[ 60.3  81.9  39.3 -46.8  14.7  40.0] : j690
[ -3.4  64.1 -11.8  84.1   7.0  17.3] : j759
[  7.0 -11.8  84.1  64.1  -3.4 -11.5] : j893
[ -3.4  64.1  64.1 -11.5  84.1  -3.4] : j379
at: [ -3.4  64.1  64.1 -11.5  84.1]
j379, 0
at: [ 84.1  64.1  -3.4 -11.5]
j893, 2
at: [ 39.3 -46.8  14.7  40.0]
j690, 2

[-14.7 -10.3 -14.7  59.8  10.9]  j992
[-27.2  -7.4 -10.3  20.8  86.7]  j700
[-14.7 -14.7 -10.3  86.7  20.8]  j686
at: [-10.3  86.7  20.8]
j686, 2
at: [-14.7 -14.7 -10.3]
j686, 0
at: [-14.7 -10.3 -14.7  59.8]
j992, 0
at: [-14.7 -14.7 -10.3  86.7]
j686, 0
at: [ -7.4 -10.3]
j700, 1

[ 9.2  0.3  1.0  0.3 25.6]  j79
[-20.8 -73.8 -27.4  12.3  -2.6]  j913
[ 8.3 14.5 -3.5 11.1  7.7]  j357
[-3.7  7.8  1.1  3.2 -7.7]  j727
[ 25.9  -1.3  -3.0  -4.4 -19.2]  j320
[-78.9 -38.2  -4.9 -11.2   2.1]  j26
[-17.6 -78.9 -38.4  18.6  -4.4]  j757
[-12.9  11.6  30.1 -13.0   9.1]  j112
[-78.9 -38.4  18.5  -4.4  21.8]  j203
at: [-78.9 -38.4  18.6  -4.4]
j757, 1
asked: [-17.6 -78.9 -38.4  18.6  -4.4]
j757

